Below is a small trained network, with its code and all its weights. Each question gives an input and a target symbol and asks what happens when units are switched off, that is, made to give their printed mean instead of their output.

import numpy as np


def w(rows, s, z=0):
    codes = np.array(rows[::2]) - 128.0
    scale = np.full(codes.shape[1], s)
    scale[-1] = z or s
    return codes * scale


def f(y):
    return y / 2 * (1 + np.tanh(0.7978845608 * (y + 0.044715 * y**3)))


def softmax(a):
    e = np.exp(a - a.max(-1, keepdims=True))
    return e / e.sum(-1, keepdims=True)


def log_softmax(a):
    a = a - a.max(-1, keepdims=True)
    return a - np.log(np.exp(a).sum(-1, keepdims=True))


def net(x, mask):
    ids = ['αβγδεζηθλπστφψω'.index(c) for c in x.split()]
    T = len(ids)
    res = E[ids] + P[:T]
    u = 0
    for l in range(2):
        q, k, v = (res @ M[l].T for M in (Q, K, V))
        z = softmax(np.where(np.tri(T) > 0, q @ k.T / 3**0.5, -1e9)) @ v
        res = res + np.where(mask[u], z, O[l][:, -1]) @ O[l][:, :-1]
        u += 1
        y = f(res @ A[l][:, :-1].T + A[l][:, -1])
        res = res + np.where(mask[u : u + 4], y, B[l][:, -1]) @ B[l][:, :-1]
        u += 4
    return log_softmax(res[-1] @ U[:, :-1].T + U[:, -1])


Q, K, V, O, A, B = {}, {}, {}, {}, {}, {}
E = w([
[96,47,115,93,145,3,170,122,73,137],'α',
[109,42,123,113,71,71,152,143,150,193],'β',
[169,182,40,136,88,144,57,49,72,211],'γ',
[54,47,169,80,140,121,54,99,78,116],'δ',
[58,122,157,54,72,79,146,107,104,185],'ε',
[67,28,138,117,68,127,126,153,57,141],'ζ',
[67,129,144,72,202,147,148,112,67,131],'η',
[39,181,122,135,94,132,125,143,104,130],'θ',
[90,100,120,173,144,153,135,147,112,152],'λ',
[105,193,119,135,119,117,202,136,126,171],'π',
[144,139,171,108,166,142,172,85,142,188],'σ',
[139,102,147,112,166,168,104,108,157,153],'τ',
[173,119,114,131,171,140,171,154,139,160],'φ',
[171,93,110,140,163,165,83,185,125,112],'ψ',
[167,184,82,112,146,125,97,209,133,101],'ω',
],0.0057)
P = w([
[91,131,208,91,95,96,150,180,204,89],'0',
[105,132,189,94,148,101,118,209,158,171],'1',
[109,138,179,130,162,109,100,185,120,194],'2',
[104,128,124,129,161,129,111,153,112,206],'3',
[109,126,94,127,157,153,123,131,83,213],'4',
[122,125,81,122,144,178,138,111,19,214],'5',
[120,112,51,119,141,192,159,86,18,208],'6',
[119,103,20,116,130,203,175,64,4,209],'7',
],0.0032)
Q[0] = w([
[129,134,5,102,189,172,119,123,72,217],'L0H1',
[140,107,114,131,84,117,138,74,165,49],'L0H1',
[171,177,174,200,148,114,127,120,190,20],'L0H1',
],0.029)
K[0] = w([
[253,130,33,132,80,73,40,38,24,206],'L0H1',
[23,32,135,63,93,60,199,139,13,86],'L0H1',
[163,70,227,105,94,21,128,171,180,80],'L0H1',
],0.015)
V[0] = w([
[201,150,113,103,114,87,88,118,147,120],'L0H1',
[156,153,146,146,84,224,116,171,192,191],'L0H1',
[143,191,127,131,250,165,146,142,124,36],'L0H1',
],0.022)
O[0] = w([
[171,146,213,125,75,113,115,176,85,147,8],'L0H1',
[85,112,131,212,165,161,114,205,162,254,194],'L0H1',
[137,178,171,239,187,65,66,75,116,100,2],'L0H1',
],0.0091,0.0025)
A[0] = w([
[75,110,162,209,113,86,142,104,95,165,209],'L0N1',
[181,135,160,156,122,128,131,165,214,101,161],'L0N2',
[61,151,175,98,115,195,79,100,95,126,214],'L0N3',
[4,87,101,142,118,67,146,82,76,167,248],'L0N4',
],0.014,0.0016)
B[0] = w([
[167,145,172,126,162,86,108,146,4,127,175],'L0N1',
[66,59,91,2,119,63,152,151,196,90,126],'L0N2',
[89,152,170,63,87,163,40,94,110,170,143],'L0N3',
[78,176,92,34,244,192,139,162,100,112,254],'L0N4',
],0.0075,0.009)
Q[1] = w([
[152,125,51,66,112,199,165,80,185,187],'L1H1',
[164,144,132,140,220,136,76,194,66,244],'L1H1',
[98,130,235,132,6,90,139,121,162,130],'L1H1',
],0.018)
K[1] = w([
[146,112,169,115,173,227,193,79,66,143],'L1H1',
[231,121,133,255,74,106,114,113,207,150],'L1H1',
[133,51,214,61,168,66,152,181,153,87],'L1H1',
],0.017)
V[1] = w([
[136,244,33,162,87,63,210,221,107,108],'L1H1',
[64,182,118,121,66,188,8,202,109,44],'L1H1',
[82,253,196,63,103,114,158,53,153,201],'L1H1',
],0.018)
O[1] = w([
[206,50,65,69,162,77,19,166,168,136,167],'L1H1',
[122,199,50,146,66,118,62,201,111,70,10],'L1H1',
[99,89,95,136,131,4,138,73,90,210,250],'L1H1',
],0.015,0.0019)
A[1] = w([
[17,142,74,159,230,110,122,144,246,103,87],'L1N1',
[112,205,176,185,111,202,201,75,146,85,32],'L1N2',
[155,116,167,149,241,165,148,91,231,56,78],'L1N3',
[177,170,177,160,121,225,145,106,125,10,3],'L1N4',
],0.011,0.0029)
B[1] = w([
[79,154,147,171,119,145,97,98,245,118,220],'L1N1',
[144,39,153,151,151,91,98,194,116,72,225],'L1N2',
[99,131,163,101,62,112,63,129,60,143,249],'L1N3',
[146,195,156,96,129,57,187,128,191,181,166],'L1N4',
],0.012,0.013)
U = w([
[190,79,118,41,110,51,156,39,118,2,167],'α',
[169,29,95,46,108,242,234,209,167,185,198],'β',
[131,136,127,155,116,107,127,125,122,125,59],'γ',
[112,107,112,144,65,92,131,139,90,45,28],'δ',
[116,108,62,113,115,92,188,189,45,187,115],'ε',
[117,167,96,81,33,226,207,207,104,70,220],'ζ',
[120,229,150,200,157,57,131,3,70,34,180],'η',
[125,167,79,221,17,66,49,123,154,138,52],'θ',
[87,191,132,164,131,233,141,126,210,84,187],'λ',
[133,61,107,150,193,57,68,105,205,174,1],'π',
[107,144,183,172,188,125,229,39,125,217,122],'σ',
[115,70,171,187,213,155,160,165,122,81,151],'τ',
[82,100,175,106,87,166,69,114,71,160,147],'φ',
[143,190,175,115,126,77,143,161,149,126,89],'ψ',
[234,160,82,138,192,172,27,199,112,77,158],'ω',
],0.0041,0.0046)

Each question gives the input, a string of symbols that net reads in full, and the target symbol t.
The units are the heads (3 rows each of Q, K, V and O) and the neurons (one row each of A and B). Each row of codes is followed by its name. A weight is (code - 128) times the scale printed after its matrix; where a second scale follows, it is the last column's (O, A, B and U).
mask holds one flag per unit, layer by layer, with each layer's heads first. A switched-off unit (its flag False) gives its mean, the last column of its rows in O or B, instead of its output. The means were averaged over made-up inputs and are rounded, as every weight is.
A unit's drop is (log p(t) with every unit on - log p(t) with that unit switched off) / (log p(t) with every unit on - log p(t) with every unit switched off).
The circuit of an input: a set's keep is (log p(t) with only the set's units on - log p(t) with every unit switched off) / (log p(t) with every unit on - log p(t) with every unit switched off). Starting from all 10 units, units are removed one at a time, each time the one whose removal leaves the highest keep (on an exact tie, the one counted first), for as long as the keep stays at least 0.8.
units of the circuit, in order: the units of the circuit, biggest drop first
unit that matters most: the unit with the biggest drop
top k neurons in layer l: the k neurons of layer l with the biggest drops, biggest first
input ω σ α θ, target σ: units of the circuit, in order	[L0N2, L0N4, L1H1]
input γ π α α α η, target ε: units of the circuit, in order	[L1H1, L0H1, L1N1]
input α α γ θ ζ, target ε: units of the circuit, in order	[L1H1, L0H1, L1N1]
input β ζ α, target ζ: units of the circuit, in order	[L0H1, L1H1]
input β ω τ η, target ω: top 2 neurons in layer 0	[L0N1, L0N4]
input α α ζ τ π β, target τ: units of the circuit, in order	[L0N4, L1H1, L1N2, L0H1]
input π π η λ λ ψ, target ψ: units of the circuit, in order	[L1N4, L1H1, L0N4]
input φ φ α α α α ε, target ε: units of the circuit, in order	[L0H1, L1H1, L1N1]
input α α σ φ η λ, target φ: units of the circuit, in order	[L0N4, L1H1, L1N3, L0N3]
input γ τ α λ λ, target ε: top 2 neurons in layer 0	[L0N2, L0N3]
input ε π π α α, target π: units of the circuit, in order	[L1H1]
input α θ δ τ θ α, target τ: units of the circuit, in order	[L0N4, L1H1, L1N2]
input ψ α π, target ψ: units of the circuit, in order	[L0N4, L1N4, L1H1]
input ψ π α ζ λ, target λ: top 2 neurons in layer 0	[L0N1, L0N2]
input φ λ α φ β, target φ: units of the circuit, in order	[L1H1, L1N3, L0N4, L0N3]
input π τ β φ ψ η π, target ψ: units of the circuit, in order	[L0N4, L1N4, L1H1, L0H1]
input π φ ζ, target φ: unit that matters most	L0N4
input φ ω ψ β α, target ψ: units of the circuit, in order	[L0N2, L1N4, L0N4, L1H1]
input α φ π σ ψ σ γ α, target ε: top 3 neurons in layer 0	[L0N1, L0N4, L0N3]
input φ γ φ π π ε α, target ε: top neuron in layer 0	[L0N2]
input α ζ γ θ, target ε: top 2 neurons in layer 1	[L1N1, L1N3]
input α α θ η ε π β φ, target φ: top 2 neurons in layer 0	[L0N3, L0N4]
input ω β θ, target ω: top 3 neurons in layer 0	[L0N4, L0N1, L0N3]
input ε φ η τ δ, target τ: top 2 neurons in layer 1	[L1N2, L1N3]
input λ λ β φ α α π, target π: top 2 neurons in layer 0	[L0N1, L0N2]
input α φ τ, target φ: top 2 neurons in layer 0	[L0N4, L0N3]
input α φ α σ α, target σ: unit that matters most	L0N2
